Below are the code and all the weights of a small trained network. Each question names an input and a target symbol and asks about switching units off, where a switched-off unit gives its printed mean instead of its output.

import numpy as np


def w(rows, s, z=0):
    codes = np.array(rows[::2]) - 128.0
    scale = np.full(codes.shape[1], s)
    scale[-1] = z or s
    return codes * scale


def norm(h):
    return h / np.sqrt((h * h).mean(-1, keepdims=True) + 1e-5)


def f(y):
    return np.maximum(y, 0)


def softmax(a):
    e = np.exp(a - a.max(-1, keepdims=True))
    return e / e.sum(-1, keepdims=True)


def log_softmax(a):
    a = a - a.max(-1, keepdims=True)
    return a - np.log(np.exp(a).sum(-1, keepdims=True))


def net(x, mask):
    ids = ['ΓΔΞΠΦαβζημστω'.index(c) for c in x.split()]
    T = len(ids)
    res = E[ids] + P[:T]
    r = norm(res)
    for j in range(2):
        rows = slice(3 * j, 3 * j + 3)
        q, k, v = (r @ M[0][rows].T for M in (Q, K, V))
        z = softmax(np.where(np.tri(T) > 0, q @ k.T / 3**0.5, -1e9)) @ v
        o = O[0][rows]
        res = res + np.where(mask[j], z, o[:, -1]) @ o[:, :-1]
    y = f(norm(res) @ A[0][:, :-1].T + A[0][:, -1])
    res = res + np.where(mask[2:6], y, B[0][:, -1]) @ B[0][:, :-1]
    return log_softmax(norm(res)[-1] @ U[:, :-1].T + U[:, -1])


Q, K, V, O, A, B = {}, {}, {}, {}, {}, {}
E = w([
[151,162,118,132,101,96],'Γ',
[114,154,1,137,100,85],'Δ',
[117,159,64,49,123,122],'Ξ',
[112,166,89,145,109,110],'Π',
[109,154,85,87,129,105],'Φ',
[97,171,33,111,112,108],'α',
[166,186,106,126,85,48],'β',
[104,186,106,168,106,199],'ζ',
[198,74,74,110,132,195],'η',
[121,149,91,191,79,172],'μ',
[184,98,92,145,71,161],'σ',
[158,73,127,153,165,114],'τ',
[170,176,126,166,183,193],'ω',
],0.0068)
P = w([
[84,101,2,161,169,149],'0',
[106,116,50,126,147,121],'1',
[136,122,71,107,141,123],'2',
[144,125,87,115,130,107],'3',
[160,126,97,136,118,104],'4',
[159,124,127,128,118,105],'5',
[161,118,154,137,116,112],'6',
[163,117,156,151,111,106],'7',
[152,118,146,160,105,96],'8',
],0.0064)
Q[0] = w([
[3,115,249,112,177,208],'head 0',
[84,71,152,47,127,166],'head 0',
[96,195,120,78,87,129],'head 0',
[51,132,183,65,135,145],'head 1',
[66,130,150,106,118,88],'head 1',
[198,183,101,225,47,106],'head 1',
],0.0055)
K[0] = w([
[57,128,10,50,138,82],'head 0',
[129,164,68,120,158,75],'head 0',
[205,112,74,154,60,98],'head 0',
[44,141,2,80,99,68],'head 1',
[78,131,97,92,48,122],'head 1',
[193,114,228,133,135,121],'head 1',
],0.0061)
V[0] = w([
[133,48,40,184,53,112],'head 0',
[120,199,148,142,202,33],'head 0',
[155,207,87,210,163,203],'head 0',
[51,169,121,196,134,164],'head 1',
[175,2,100,191,246,93],'head 1',
[58,189,91,45,67,100],'head 1',
],0.0051)
O[0] = w([
[133,16,166,173,131,144,253],'head 0',
[94,214,103,200,216,63,140],'head 0',
[168,148,154,131,172,255,236],'head 0',
[102,188,206,117,83,170,114],'head 1',
[88,97,130,56,228,100,178],'head 1',
[92,119,115,236,109,164,134],'head 1',
],0.0064,0.005)
A[0] = w([
[97,103,168,117,139,138,72],'neuron 0',
[115,176,106,173,88,122,132],'neuron 1',
[136,203,146,72,191,158,23],'neuron 2',
[160,146,225,77,253,208,248],'neuron 3',
],0.0035,0.0011)
B[0] = w([
[116,118,135,113,93,83,131],'neuron 0',
[141,170,97,116,157,137,159],'neuron 1',
[254,106,139,135,89,195,168],'neuron 2',
[180,176,65,102,185,118,252],'neuron 3',
],0.0054,0.0034)
U = w([
[149,67,60,177,220,211,228],'Γ',
[207,158,127,158,110,63,253],'Δ',
[57,141,142,113,92,145,64],'Ξ',
[69,145,183,139,113,142,68],'Π',
[54,138,153,133,141,129,61],'Φ',
[46,152,124,130,90,151,75],'α',
[93,184,80,248,142,55,113],'β',
[108,201,166,169,66,205,72],'ζ',
[109,103,124,87,113,128,55],'η',
[115,120,189,164,51,189,84],'μ',
[137,14,172,87,2,152,121],'σ',
[69,84,133,41,233,40,82],'τ',
[169,246,121,34,180,197,152],'ω',
],0.0053,0.0035)

Each question gives the input, a string of symbols that net reads in full, and the target symbol t.
The units are the heads (3 rows each of Q, K, V and O) and the neurons (one row each of A and B). Each row of codes is followed by its name. A weight is (code - 128) times the scale printed after its matrix; where a second scale follows, it is the last column's (O, A, B and U).
mask holds one flag per unit, heads first, then neurons. A switched-off unit (its flag False) gives its mean, the last column of its rows in O or B, instead of its output. The means were averaged over made-up inputs and are rounded, as every weight is.
A unit's drop is (log p(t) with every unit on - log p(t) with that unit switched off) / (log p(t) with every unit on - log p(t) with every unit switched off).
The circuit of an input: a set's keep is (log p(t) with only the set's units on - log p(t) with every unit switched off) / (log p(t) with every unit on - log p(t) with every unit switched off). Starting from all 6 units, units are removed one at a time, each time the one whose removal leaves the highest keep (on an exact tie, the one counted first), for as long as the keep stays at least 0.8.
circuit, biggest first: the units of the circuit, biggest drop first
heads that matter: for each layer, one digit per head in row order, 1 if its drop is at least 0.15 and else 0, layers parted by /
drop of u: that unit's drop, to one decimal
input Δ β ω Π, target ω: circuit, biggest first -> (head 0)
input β σ Γ ω σ ω σ μ ω, target ω: circuit, biggest first -> (head 1; neuron 3)
input σ α β α α σ, target σ: heads that matter -> 10
input σ Γ Δ β ω Δ, target ω: heads that matter -> 11
input Γ ω Π, target ω: circuit, biggest first -> (head 1; head 0)
input ω σ β Γ τ β β ω μ, target ω: heads that matter -> 11
input τ Γ Γ Γ β Γ, target β: heads that matter -> 10
input β Γ ω σ Φ β α ω Φ, target ω: heads that matter -> 10
input Γ α β α α Ξ β Ξ, target β: circuit, biggest first -> (head 0; head 1)
input β Ξ β Φ Γ Γ β Φ, target β: drop of neuron 1 -> 0.0
input β α β Π, target β: drop of head 1 -> 0.1
input Γ β β, target β: drop of head 0 -> 0.4
input ω β ω β ζ Γ ω α Γ, target ω: drop of head 0 -> 0.4
input Γ μ ω Ξ β Φ τ β Γ, target τ: circuit, biggest first -> (head 1)
